The node runs from 1 to 169 and wraps round.
What the symbols do: % is +1; ^ is +2; ~ is +5.

In the rows, zero is written as 49.9.

Here are some nodes, each with a row of numbers. One shown again gets a slightly different row.
150 -> [ 22.5  30.6  30.4  63.5  60.2  69.0  35.2   7.4  44.9  60.9  34.8]
42 -> [ 60.2  41.6  10.0  23.8  55.1  41.3  31.7  75.5  40.3  19.5  54.1]
147 -> [ 23.7  31.3  34.8  66.2  58.9  69.2  39.1   4.5  40.5  66.7  43.6]
166 -> [ 45.8  40.3  24.2  61.0  49.9  46.0  33.0  32.1  85.0  53.3   7.4]
86 -> [ 42.3  56.1  74.8  35.8  55.3  61.8  64.4  61.7   9.0  40.6  86.5]
67 -> [ 77.0  69.6  72.4  37.6  40.1  31.7  65.6  90.9  51.6  41.4  69.3]
124 -> [ 38.9  61.1  94.0  73.1  44.3  58.5  70.2  29.5  62.9  75.8  40.4]
27 -> [ 76.1  36.1   3.5  48.5  46.4  32.9  33.1  49.6  42.1  57.8  78.5]
106 -> [ 17.6  60.4  89.9  41.9  59.0  72.1  63.6  53.8  44.1  29.5  26.9]
126 -> [ 39.7  58.8  90.7  76.2  44.8  58.3  68.5  25.7  60.3  80.5  45.0]
96 -> [ 20.5  54.6  78.0  33.4  62.8  73.6  60.3  56.8  15.9  26.5  55.0]
97 -> [ 19.7  54.7  79.0  33.5  62.3  74.4  59.9  56.6  17.8  26.5  52.7]
72 -> [ 73.3  67.5  76.5  39.9  40.8  36.5  68.7  83.5  39.3  48.1  82.9]
39 -> [ 60.9  39.0   5.1  27.3  55.6  41.2  29.5  68.8  36.5  25.1  60.7]
57 -> [ 70.9  63.5  50.3  27.5  44.8  32.5  52.6  95.8  60.8  21.9  45.2]
134 -> [ 37.3  47.1  70.4  78.2  48.6  62.0  60.4  10.5  46.7  85.8  57.8]
133 -> [ 37.7  48.7  73.9  78.2  47.7  61.2  61.2  12.2  48.0  86.1  56.6]
113 -> [ 26.4  64.9  97.9  54.0  52.0  65.5  67.7  48.5  60.3  45.4  22.1]
13 -> [ 81.3  45.1  20.9  66.0  37.0  25.1  39.7  43.8  80.3  73.4  50.0]
110 -> [ 21.5  63.4  95.6  49.2  55.2  68.3  65.8  51.4  54.2  37.9  22.5]
28 -> [ 75.2  35.6   2.6  46.5  47.0  34.3  32.2  51.0  40.8  56.1  77.7]
36 -> [ 64.3  36.5   1.8  31.7  54.4  40.3  28.9  62.9  34.5  33.2  67.5]
154 -> [ 24.1  31.2  25.4  60.7  59.7  66.3  32.3  12.8  54.0  54.5  23.9]
49 -> [ 62.2  52.2  27.4  22.2  51.9  38.6  38.8  88.4  52.8  13.4  42.5]
66 -> [ 77.5  69.5  70.9  36.5  39.0  31.0  65.4  91.2  54.1  39.4  66.4]
160 -> [ 31.6  34.7  22.3  59.5  56.4  57.9  31.1  22.6  70.4  49.8  10.4]
124 -> [ 38.9  60.9  93.9  73.5  45.2  58.1  69.0  29.5  63.1  75.8  40.2]
151 -> [ 22.6  30.7  29.1  63.0  60.0  68.9  34.6   8.7  47.4  59.0  32.1]
51 -> [ 64.4  55.2  33.7  22.3  50.1  37.2  41.8  91.6  55.5  14.0  41.6]
76 -> [ 67.0  63.8  77.3  41.2  43.8  42.9  69.5  76.4  27.9  49.5  89.9]
23 -> [ 80.2  38.7   8.0  55.3  42.1  29.7  35.5  46.8  52.3  66.8  75.6]
106 -> [ 17.9  60.1  90.2  42.1  58.9  72.0  62.4  54.1  43.9  30.1  27.2]
133 -> [ 38.1  48.5  73.8  77.9  47.8  60.8  60.7  12.4  48.3  86.4  57.3]
82 -> [ 52.8  59.4  75.7  39.0  51.0  55.1  67.0  67.4  13.3  46.3  91.9]
25 -> [ 78.3  36.5   5.9  52.1  44.0  31.4  34.2  48.6  47.0  62.6  77.5]
46 -> [ 60.7  47.6  19.3  22.0  53.5  40.3  34.5  82.9  47.2  14.2  45.9]
104 -> [ 16.3  59.0  87.8  38.4  60.9  73.1  62.4  54.7  37.8  27.2  31.0]
56 -> [ 70.1  62.2  48.7  26.4  45.2  33.1  50.4  95.9  60.8  20.0  43.9]
84 -> [ 47.2  57.2  75.3  37.9  53.1  58.3  65.3  64.3  10.5  43.8  90.2]
19 -> [ 83.5  41.1  13.6  61.0  38.7  25.9  38.2  44.3  63.6  73.0  67.4]
28 -> [ 74.9  35.1   2.0  46.0  47.4  33.5  32.5  50.8  40.3  56.1  78.1]
63 -> [ 76.7  69.1  65.5  33.3  40.3  30.6  61.3  94.9  58.4  33.2  58.3]

Start, symbols taken left to right, then the node you end at.
Answer with the node's row, about right, then its name.
[ 61.9  50.0  25.6  21.8  52.5  39.2  37.8  87.1  50.3  13.4  43.5]
^: [ 63.8  53.8  30.5  22.0  51.7  36.9  41.0  90.1  53.5  13.5  41.6] 50
[ 16.9  57.9  86.6  38.4  61.4  74.3  61.9  55.5  34.9  26.5  33.7]
%: [ 16.4  59.6  87.2  38.9  60.5  73.4  61.9  55.1  37.8  27.1  31.1] 104
[ 55.2  60.5  76.0  38.9  49.6  52.1  66.8  68.9  16.1  47.2  92.6]
^: [ 50.9  57.9  75.0  38.2  51.7  56.2  66.3  65.5  12.0  44.8  91.0] 83
[ 18.1  60.5  90.5  41.9  59.4  72.3  63.0  54.0  43.9  29.9  26.7]
~: [ 23.2  63.5  96.2  50.4  54.3  67.5  66.5  50.2  56.2  40.5  21.3] 111
[ 22.2  30.5  27.0  61.8  60.5  68.1  33.4  10.1  49.4  58.0  28.9]
%: [ 23.0  31.1  26.1  61.1  60.7  66.9  32.4  11.3  51.6  55.9  25.7] 153
[ 67.2  45.6  25.1  65.4  40.8  32.5  37.7  40.4  92.0  64.7  21.9]
~: [ 77.2  45.9  23.7  66.6  37.6  27.0  39.5  42.8  86.2  71.9  38.4] 10
[ 29.0  53.8  75.6  33.3  60.8  69.1  61.4  58.7   8.6  33.0  73.2]
^ ^ %: [ 19.8  54.2  78.7  34.0  63.0  74.5  60.1  57.2  15.6  27.4  55.6] 96
[ 40.2  60.3  93.1  74.2  44.3  58.6  69.8  27.3  61.9  77.8  42.8]
^ ~ ~ ~: [ 28.1  35.1  47.3  71.9  55.6  67.7  46.8   3.4  38.4  77.8  53.6] 142
[ 66.3  58.4  39.8  23.5  48.4  35.4  45.7  93.6  57.8  15.9  41.2]
^ %: [ 70.1  62.4  48.3  26.5  45.4  32.9  50.4  95.2  60.9  19.7  44.0] 56
[ 28.6  33.5  22.5  59.5  58.0  61.3  30.7  18.6  64.5  50.5  14.1]
~ ~ ^: [ 56.7  43.2  25.2  63.3  45.5  38.8  35.2  36.9  90.8  58.4  11.5] 1
[ 77.6  36.4   4.6  49.9  44.7  31.9  33.2  48.5  44.5  61.0  78.1]
%: [ 76.5  36.0   2.8  47.9  46.3  32.9  32.9  49.3  42.3  58.0  78.1] 27
[ 66.9  45.6  24.8  64.8  40.5  32.2  37.2  40.4  92.2  64.2  22.1]
~ ^: [ 80.4  44.9  21.3  66.9  36.6  25.7  39.6  43.3  83.3  73.1  45.6] 12
[ 68.7  61.2  45.3  25.4  47.0  33.7  48.3  95.5  60.0  18.7  42.7]
~ % % %: [ 76.5  68.5  65.1  33.6  40.3  31.1  61.6  94.8  58.6  33.7  58.1] 63
[ 69.5  46.1  24.9  66.0  40.5  31.2  37.9  41.3  91.5  66.3  24.5]
~ %: [ 80.4  45.5  21.2  66.2  37.6  25.8  39.7  42.9  83.4  73.9  45.5] 12
[ 50.4  42.5  24.4  62.5  46.9  42.3  34.0  34.7  88.6  55.5   9.6]
~ ^ %: [ 71.8  46.1  24.1  65.6  39.5  29.7  38.2  41.3  91.4  67.6  28.0] 7
[ 38.7  60.8  93.9  73.6  45.1  58.3  69.6  29.6  63.1  76.1  40.2]
^ ^ ^: [ 39.8  53.6  81.7  77.9  45.7  59.4  65.4  17.3  54.0  85.0  52.9] 130
[ 48.4  41.4  24.9  61.7  48.6  44.7  33.6  33.5  86.7  54.6   8.6]
^ % % ^: [ 64.6  45.2  24.9  65.2  41.3  34.3  37.1  40.0  92.1  63.3  19.3] 4
[ 35.4  64.2  97.5  68.1  46.7  59.4  70.7  37.2  65.4  66.0  31.5]
^ ~ ^ ^: [ 38.9  52.3  78.9  77.6  46.2  60.0  63.9  15.3  52.5  86.2  54.4] 131
[ 76.9  69.5  71.8  37.5  39.4  31.3  66.2  90.3  51.9  41.7  69.1]
~: [ 73.7  67.4  76.3  40.1  40.8  36.3  69.1  82.9  39.6  47.4  83.2] 72
[ 71.0  62.9  51.3  27.9  44.5  32.4  52.0  96.5  61.4  21.6  45.5]
~ % % %: [ 77.3  69.3  69.1  35.7  40.2  30.8  63.3  92.8  55.4  37.5  63.3] 65
[ 16.5  56.1  82.1  35.5  63.3  74.6  60.0  56.3  26.1  24.9  42.1]
^ ~: [ 17.8  61.5  91.9  43.1  58.6  71.4  63.5  53.7  46.6  31.6  24.9] 107
[ 81.2  39.0   8.9  57.9  41.1  27.8  36.1  45.5  55.4  69.0  73.8]
^ % ~ ~: [ 65.5  35.6   1.4  32.8  53.1  39.7  29.1  60.9  34.3  36.0  69.9] 35
[ 62.7  51.8  27.6  21.6  52.0  38.6  38.5  88.3  52.3  13.9  42.9]
% % ~: [ 69.3  62.6  47.9  26.4  45.3  33.6  50.5  95.9  61.1  20.0  43.8] 56
[ 66.2  35.1   0.2  34.8  52.4  39.0  29.8  59.6  34.2  38.6  71.6]
% ^ ^ %: [ 60.6  39.6   6.9  25.9  55.3  41.9  30.2  71.4  37.2  22.8  58.1] 40
[ 72.6  64.5  53.9  28.4  43.9  32.0  54.5  96.2  61.7  23.7  47.1]
~ ~ ~: [ 72.2  67.1  76.3  40.6  41.9  38.2  69.2  81.7  37.0  48.9  84.9] 73
[ 57.7  61.1  76.0  39.7  48.9  50.7  67.8  70.2  18.0  48.1  92.4]
~ ~ ^ ^: [ 22.9  54.2  76.5  32.1  62.7  72.4  60.5  57.1  12.6  28.9  63.5] 94
[ 81.9  38.3   9.1  56.9  41.4  28.5  36.7  46.2  54.7  69.0  73.8]
^ % ~: [ 71.3  35.4   1.1  42.2  49.6  35.6  31.5  53.7  37.2  49.9  76.8] 30
[ 39.4  51.5  79.3  77.9  46.6  59.8  63.8  15.0  51.9  85.8  54.6]
~: [ 34.8  44.1  65.3  77.1  50.2  63.3  56.4   8.4  43.6  85.5  58.0] 136
[ 22.3  30.7  30.0  64.1  60.5  69.4  35.8   7.7  45.1  61.2  34.7]
^ ~ ~ ^: [ 40.5  38.6  23.1  59.6  52.0  49.3  32.2  29.3  80.9  51.7   7.0] 164
[ 50.1  57.9  76.0  37.9  51.8  56.0  66.8  65.8  12.1  45.0  91.4]
^ ^ ~: [ 27.2  54.5  75.1  33.3  60.6  70.1  60.8  58.2   9.8  31.8  70.1] 92
[ 64.4  44.7  25.8  64.6  42.0  33.4  36.9  39.7  92.2  63.1  19.3]
~ %: [ 77.1  46.1  22.5  66.3  37.7  26.9  39.6  42.4  86.7  72.0  38.7] 10
[ 28.1  35.6  47.5  72.0  55.2  67.5  46.8   3.2  38.5  76.8  54.3]
% ^ ~ ~: [ 24.6  31.4  24.6  60.2  59.5  65.4  31.4  13.9  56.8  53.7  20.8] 155
[ 73.5  65.5  56.6  29.1  42.9  31.2  55.6  96.1  62.1  25.5  48.7]
% ~ ~: [ 75.2  69.0  75.2  39.3  39.9  34.0  68.0  86.3  44.5  45.8  78.1] 70
[ 25.8  64.6  97.5  54.6  52.3  65.3  67.6  48.1  59.7  46.0  21.9]
%: [ 27.2  64.9  98.7  56.8  51.3  63.8  68.6  47.3  62.0  48.5  22.7] 114
[ 83.8  41.5  14.1  62.1  38.5  25.7  38.9  44.1  66.2  73.6  64.8]
~ ^: [ 78.2  37.3   4.6  52.0  43.8  31.2  34.9  48.4  47.6  63.7  76.9] 25
[ 19.3  62.0  93.5  44.2  57.4  70.4  64.9  53.3  49.0  34.2  23.5]
^ ^ %: [ 26.4  64.4  97.7  54.0  52.4  65.2  67.8  48.3  60.2  45.3  22.2] 113
[ 81.8  44.4  19.1  65.5  37.3  24.9  40.0  44.6  77.6  74.7  52.7]
% ^ % ^: [ 83.0  40.6  11.3  59.9  39.6  27.0  37.6  45.3  60.4  71.6  69.9] 20
[ 22.1  63.7  95.4  48.5  55.0  68.4  65.6  51.9  53.9  37.9  22.7]
~ ^: [ 31.3  65.2  99.6  62.5  48.0  61.8  69.3  42.6  65.0  57.1  25.8] 117
[ 22.0  63.0  94.6  48.6  55.6  68.6  66.0  51.4  54.0  37.9  22.1]
^ ~: [ 31.4  64.6  99.3  62.0  48.7  61.6  69.8  42.6  64.9  56.9  26.3] 117
[ 35.9  63.3  97.8  69.5  45.3  58.0  70.6  35.8  65.1  68.3  33.6]
% %: [ 38.2  61.7  95.6  71.6  44.8  58.8  70.6  31.8  63.9  73.1  38.1] 123
[ 39.2  61.6  93.8  73.3  44.7  57.3  69.9  29.6  62.7  76.3  40.1]
~ %: [ 39.1  53.0  82.0  78.3  46.2  59.3  65.8  17.5  53.7  84.9  52.8] 130
[ 16.2  57.5  84.2  37.0  61.7  74.3  60.5  55.8  31.3  25.6  35.7]
~ % %: [ 21.1  62.2  93.8  47.5  56.3  69.6  64.9  52.6  51.5  34.9  22.5] 109
[ 80.5  45.5  21.2  66.4  36.7  25.6  39.9  43.7  82.6  72.9  45.7]
% % % ~: [ 82.7  39.9  11.5  59.9  39.9  26.6  38.0  45.4  60.7  72.0  70.4] 20
[ 66.8  58.0  39.3  24.3  48.4  35.4  45.4  93.3  58.0  15.7  41.3]
^ % ~ ^: [ 76.7  68.7  65.9  33.6  40.8  31.2  61.3  94.4  58.5  33.9  58.0] 63
[ 76.3  68.2  63.7  32.8  41.3  30.7  60.2  95.7  59.2  31.7  54.8]
^ ~: [ 77.1  69.0  74.4  39.4  39.8  33.2  67.7  88.1  46.9  44.5  74.7] 69
[ 36.8  54.5  74.3  35.4  57.3  65.3  62.8  60.8   7.6  37.4  81.2]
% %: [ 31.6  53.6  75.0  34.2  59.1  67.7  61.4  59.0   8.2  34.3  75.9] 90
[ 70.5  66.3  77.3  40.8  42.5  39.4  69.3  79.7  33.5  49.5  86.3]
^: [ 66.8  64.4  77.3  40.2  43.7  43.0  69.1  76.2  27.9  50.1  89.9] 76
[ 25.7  53.9  76.1  33.5  62.1  71.3  60.7  57.9  11.2  30.2  67.2]
%: [ 23.6  54.0  76.6  33.7  62.3  72.7  60.6  57.4  12.6  29.6  63.0] 94
[ 30.9  38.1  53.0  73.6  53.4  66.4  50.4   4.2  38.5  80.7  56.7]
% ^ ^ ^: [ 23.9  31.5  35.0  66.3  59.2  69.2  38.9   5.2  40.8  67.0  42.7] 147
[ 83.4  43.2  15.4  63.5  37.3  25.5  39.5  43.9  69.7  74.3  62.7]
% %: [ 83.9  40.9  12.5  61.0  38.9  26.0  38.5  44.9  63.5  72.7  67.9] 19
[ 60.8  47.3  19.4  21.8  53.1  40.3  35.1  83.3  46.7  14.1  46.2]
~ ^: [ 66.6  58.8  39.5  24.0  48.2  35.3  45.6  93.6  58.3  16.0  40.9] 53
[ 35.2  44.1  65.1  76.8  50.4  63.7  56.7   8.4  43.7  84.8  58.5]
~ ^ % ~: [ 22.9  30.4  31.8  64.6  59.8  68.8  36.6   6.2  43.3  63.2  37.6] 149
[ 26.5  31.7  23.6  59.5  58.7  62.0  30.6  17.2  61.9  52.2  16.6]
% ~: [ 37.9  38.0  23.1  60.0  53.1  52.3  32.0  27.4  78.4  50.6   7.6] 163
[ 60.6  39.3   6.1  26.0  55.0  42.1  30.0  71.4  36.8  23.1  58.4]
~: [ 60.3  45.9  16.8  21.9  54.0  40.8  34.0  81.8  45.0  14.7  48.0] 45
[ 39.7  59.2  90.3  74.6  44.8  58.5  69.3  25.6  60.2  79.8  44.9]
^ % ~: [ 37.6  47.1  70.6  77.3  48.8  62.1  60.2  10.8  46.4  86.2  57.7] 134
[ 23.5  30.7  33.3  65.1  59.7  69.4  37.4   5.5  42.1  65.2  40.3]
^: [ 22.6  31.0  29.8  63.6  60.7  68.7  34.9   7.2  45.3  61.4  35.1] 150
[ 66.8  35.4   0.7  34.7  52.9  39.7  30.2  59.5  34.5  38.7  71.1]
% ^ % %: [ 61.3  38.0   5.2  27.1  55.1  41.8  30.1  69.2  36.2  24.7  60.8] 39
[ 81.8  38.8   8.8  56.8  41.3  28.5  36.3  45.9  54.9  69.1  73.7]
% ^ ^ ^: [ 73.4  35.0   1.6  45.0  47.8  35.3  31.4  52.0  39.0  53.0  77.8] 29
[ 60.2  40.6   8.6  24.9  55.2  41.5  30.8  73.4  38.9  21.6  55.7]
^ ~: [ 61.7  50.7  24.6  22.5  53.0  39.1  38.0  87.0  50.4  14.1  43.5] 48
[ 68.8  61.3  45.3  25.6  46.9  33.7  48.8  95.2  59.8  18.9  43.3]
% ^: [ 72.2  64.8  53.6  28.2  44.2  31.7  53.7  96.0  61.4  23.1  46.5] 58
[ 47.1  57.6  75.2  37.2  53.1  57.5  65.1  64.7  10.6  44.2  89.6]
% ^ ^ ^: [ 29.3  54.4  74.6  34.0  60.4  69.7  61.1  58.5   9.0  32.6  73.4] 91
[ 76.9  68.9  69.3  36.0  40.0  31.0  63.7  93.0  55.5  38.1  63.9]
^ ~ ~: [ 65.5  63.5  77.4  39.7  44.8  44.5  68.9  74.8  25.0  50.1  91.0] 77
[ 37.8  49.0  72.6  78.1  47.6  61.4  61.5  12.2  48.0  87.0  56.8]
^ ^ %: [ 32.8  41.3  59.3  75.3  51.7  65.2  53.5   5.4  41.3  83.9  58.5] 138
[ 77.3  45.7  23.3  66.7  37.1  26.9  39.3  42.5  86.6  71.4  38.6]
% ^ %: [ 82.1  44.4  19.2  65.8  37.1  25.3  39.4  43.3  78.0  74.7  53.0] 14
[ 53.9  42.6  24.2  63.0  46.1  40.5  33.9  35.6  90.2  57.0  10.5]
% ~ %: [ 72.1  45.6  24.0  65.9  39.3  29.8  39.0  41.1  91.1  67.7  27.9] 7
